Here is a tiny trained network, its code and every weight. The questions are about switching its units off for an input and a class, where a switched-off unit gives its printed mean instead of its output.

import numpy as np


def w(rows, s, z=0):
    codes = np.array(rows[::2]) - 128.0
    scale = np.full(codes.shape[1], s)
    scale[-1] = z or s
    return codes * scale


def f(y):
    return y / 2 * (1 + np.tanh(0.7978845608 * (y + 0.044715 * y**3)))


def log_softmax(a):
    a = a - a.max(-1, keepdims=True)
    return a - np.log(np.exp(a).sum(-1, keepdims=True))


def net(x, mask):
    res = np.array(x, float).reshape(1, 5) / 4 @ E
    y = f(res @ A[0][:, :-1].T + A[0][:, -1])
    res = res + np.where(mask, y, B[0][:, -1]) @ B[0][:, :-1]
    return log_softmax(res[-1] @ U[:, :-1].T + U[:, -1])


A, B = {}, {}
E = w([
[129,129,126,127,127,128,127],'x0',
[84,193,159,161,114,3,134],'x1',
[102,50,129,214,36,137,124],'x2',
[68,79,114,194,244,121,130],'x3',
[209,207,102,215,142,166,122],'x4',
],0.0054)
A[0] = w([
[153,157,117,162,129,142,127,23],'neuron 0',
[126,129,127,126,128,134,120,101],'neuron 1',
[141,167,131,78,182,129,127,38],'neuron 2',
[103,164,127,145,122,56,125,66],'neuron 3',
[144,96,113,109,137,174,123,40],'neuron 4',
[146,170,129,73,185,126,131,48],'neuron 5',
[125,132,123,128,125,123,123,101],'neuron 6',
[89,83,131,71,123,106,129,35],'neuron 7',
[95,107,134,163,217,131,125,92],'neuron 8',
[129,172,121,81,175,133,129,38],'neuron 9',
[116,114,135,111,128,124,128,34],'neuron 10',
[84,56,121,41,127,94,125,44],'neuron 11',
[110,99,116,159,183,119,131,73],'neuron 12',
[110,99,128,162,188,120,131,76],'neuron 13',
[143,165,127,78,181,126,130,41],'neuron 14',
[155,99,122,98,151,213,130,71],'neuron 15',
[135,98,123,104,143,201,121,76],'neuron 16',
[175,187,114,198,150,164,133,48],'neuron 17',
[169,191,121,39,4,136,129,47],'neuron 18',
[90,78,136,69,122,105,135,45],'neuron 19',
[144,159,121,83,177,122,133,30],'neuron 20',
[120,120,130,122,125,127,137,69],'neuron 21',
[159,163,128,174,134,153,128,29],'neuron 22',
[156,157,119,164,130,142,122,23],'neuron 23',
[114,159,138,133,119,66,133,67],'neuron 24',
[169,174,126,186,138,153,127,33],'neuron 25',
[115,56,126,229,39,140,133,7],'neuron 26',
[95,185,121,152,123,4,125,81],'neuron 27',
[140,96,124,109,141,189,128,61],'neuron 28',
[108,100,110,159,183,116,132,76],'neuron 29',
[145,95,118,95,147,204,129,68],'neuron 30',
[96,108,130,164,188,130,131,87],'neuron 31',
],0.014,0.0018)
B[0] = w([
[119,162,134,115,141,130,130,144],'neuron 0',
[126,127,125,128,130,125,130,125],'neuron 1',
[62,95,121,119,109,130,120,167],'neuron 2',
[148,110,129,192,140,140,140,173],'neuron 3',
[139,119,126,173,135,117,140,156],'neuron 4',
[54,90,130,119,105,127,111,175],'neuron 5',
[127,126,131,127,130,133,132,125],'neuron 6',
[117,196,132,117,142,128,120,167],'neuron 7',
[197,90,127,61,113,128,128,198],'neuron 8',
[72,99,127,125,107,129,115,162],'neuron 9',
[121,144,120,124,134,128,131,123],'neuron 10',
[103,244,132,109,153,130,132,199],'neuron 11',
[172,117,117,89,109,127,122,167],'neuron 12',
[174,108,127,81,110,124,125,171],'neuron 13',
[65,94,132,121,107,134,117,167],'neuron 14',
[159,111,130,211,141,125,142,196],'neuron 15',
[147,119,126,195,139,118,139,178],'neuron 16',
[116,233,131,103,150,121,130,201],'neuron 17',
[237,75,123,27,108,127,125,254],'neuron 18',
[115,198,125,112,152,131,122,172],'neuron 19',
[75,98,126,123,111,131,119,159],'neuron 20',
[123,133,122,125,135,133,124,123],'neuron 21',
[122,179,132,117,142,123,124,159],'neuron 22',
[120,166,133,117,140,128,125,147],'neuron 23',
[150,120,120,172,139,129,146,162],'neuron 24',
[113,196,126,108,153,133,133,177],'neuron 25',
[1,55,127,110,99,131,106,236],'neuron 26',
[158,110,129,249,148,129,146,223],'neuron 27',
[142,119,127,182,138,116,142,167],'neuron 28',
[173,112,133,86,106,132,124,168],'neuron 29',
[150,113,135,207,139,133,141,186],'neuron 30',
[176,104,130,75,111,129,130,175],'neuron 31',
],0.036,0.0072)
U = w([
[214,96,117,71,94,134,118,220],'0',
[149,112,126,255,157,128,160,180],'1',
[12,86,123,133,85,145,80,2],'2',
[108,250,134,114,173,135,117,109],'3',
],0.0083,0.00054)

Each question gives the input, the list of numbers given to net, and the class t.
The units are the neurons (one row each of A and B). Each row of codes is followed by its name. A weight is (code - 128) times the scale printed after its matrix; where a second scale follows, it is the last column's (A, B and U).
mask holds one flag per neuron, in row order. A switched-off neuron (its flag False) gives its mean, the last column of its row in B, instead of its output. The means were averaged over made-up inputs and are rounded, as every weight is.
A unit's drop is (log p(t) with every unit on - log p(t) with that unit switched off) / (log p(t) with every unit on - log p(t) with every unit switched off).
unit that matters most: the unit with the biggest drop
top k neurons: the k neurons with the biggest drops, biggest first
drop of u: that unit's drop, to one decimal
input [-3,4,-3,2,6], class 3: unit that matters most => neuron 17
input [-3,5,4,7,8], class 3: top 3 neurons => [neuron 17; neuron 18; neuron 25]
input [-7,7,1,7,-8], class 3: top 2 neurons => [neuron 11; neuron 18]
input [-3,7,3,-5,7], class 1: top 4 neurons => [neuron 27; neuron 3; neuron 11; neuron 24]
input [7,5,4,-7,-8], class 3: top 2 neurons => [neuron 11; neuron 19]
input [-6,-6,3,-5,-1], class 1: top 2 neurons => [neuron 15; neuron 30]
input [-4,8,-8,-2,7], class 1: top 2 neurons => [neuron 27; neuron 26]
input [2,-1,7,2,7], class 2: top 2 neurons => [neuron 26; neuron 11]
input [-5,6,-5,6,5], class 0: top 2 neurons => [neuron 8; neuron 31]
input [-1,8,0,-7,6], class 1: top 2 neurons => [neuron 27; neuron 3]
input [7,7,-5,-3,8], class 3: top 2 neurons => [neuron 17; neuron 25]
input [4,6,-1,-4,-7], class 3: top 4 neurons => [neuron 11; neuron 19; neuron 7; neuron 15]
input [1,-5,-8,-2,2], class 2: drop of neuron 14 => 0.0
input [3,1,8,-6,3], class 2: unit that matters most => neuron 26
input [1,1,6,-4,0], class 2: drop of neuron 26 => 1.9
input [-6,-5,1,-4,-5], class 1: drop of neuron 30 => 0.6
